Below are the code and all the weights of a small trained network. Each question names an input and a class and asks about switching units off, where a switched-off unit gives its printed mean instead of its output.

import numpy as np


def w(rows, s, z=0):
    codes = np.array(rows[::2]) - 128.0
    scale = np.full(codes.shape[1], s)
    scale[-1] = z or s
    return codes * scale


def f(y):
    return np.maximum(y, 0)


def log_softmax(a):
    a = a - a.max(-1, keepdims=True)
    return a - np.log(np.exp(a).sum(-1, keepdims=True))


def net(x, mask):
    res = np.array(x, float).reshape(1, 2) / 4 @ E
    y = f(res @ A[0][:, :-1].T + A[0][:, -1])
    res = res + np.where(mask, y, B[0][:, -1]) @ B[0][:, :-1]
    return log_softmax(res[-1] @ U[:, :-1].T + U[:, -1])


A, B = {}, {}
E = w([
[133,185,160],'x0',
[254,154,145],'x1',
],0.0098)
A[0] = w([
[50,123,193,32],'neuron 0',
[237,101,95,65],'neuron 1',
[81,138,248,108],'neuron 2',
[43,129,127,17],'neuron 3',
[109,194,73,228],'neuron 4',
[80,240,180,232],'neuron 5',
[151,112,12,183],'neuron 6',
[66,121,186,71],'neuron 7',
[21,57,173,2],'neuron 8',
],0.012,0.006)
B[0] = w([
[182,175,195,165],'neuron 0',
[136,166,247,205],'neuron 1',
[250,120,189,165],'neuron 2',
[164,100,220,170],'neuron 3',
[149,73,36,209],'neuron 4',
[209,44,90,254],'neuron 5',
[196,75,93,177],'neuron 6',
[166,214,234,163],'neuron 7',
[179,119,239,190],'neuron 8',
],0.011,0.0079)
U = w([
[154,149,249,123],'0',
[160,69,170,245],'1',
[136,94,102,246],'2',
[94,137,112,2],'3',
[72,184,129,2],'4',
],0.016,0.0065)

Each question gives the input, the list of numbers given to net, and the class t.
The units are the neurons (one row each of A and B). Each row of codes is followed by its name. A weight is (code - 128) times the scale printed after its matrix; where a second scale follows, it is the last column's (A, B and U).
mask holds one flag per neuron, in row order. A switched-off neuron (its flag False) gives its mean, the last column of its row in B, instead of its output. The means were averaged over made-up inputs and are rounded, as every weight is.
A unit's drop is (log p(t) with every unit on - log p(t) with that unit switched off) / (log p(t) with every unit on - log p(t) with every unit switched off).
The circuit of an input: a set's keep is (log p(t) with only the set's units on - log p(t) with every unit switched off) / (log p(t) with every unit on - log p(t) with every unit switched off). Starting from all 9 units, units are removed one at a time, each time the one whose removal leaves the highest keep (on an exact tie, the one counted first), for as long as the keep stays at least 0.8.
units of the circuit, in order: the units of the circuit, biggest drop first
unit that matters most: the unit with the biggest drop
k most important neurons: the k neurons with the biggest drops, biggest first
drop of u: that unit's drop, to one decimal
input [0,-5], class 0: units of the circuit, in order => (neuron 8; neuron 7)
input [-2,7], class 0: 2 most important neurons => (neuron 1; neuron 5)
input [-4,-5], class 0: units of the circuit, in order => (neuron 8; neuron 5)
input [1,-3], class 2: unit that matters most => neuron 1
input [-2,-3], class 2: units of the circuit, in order => (neuron 1; neuron 2)
input [7,2], class 1: 2 most important neurons => (neuron 5; neuron 2)
input [-7,-8], class 0: drop of neuron 8 => 0.1
input [3,-8], class 0: drop of neuron 4 => 0.0
input [-5,5], class 0: drop of neuron 4 => 0.4
input [0,0], class 2: drop of neuron 8 => 0.2
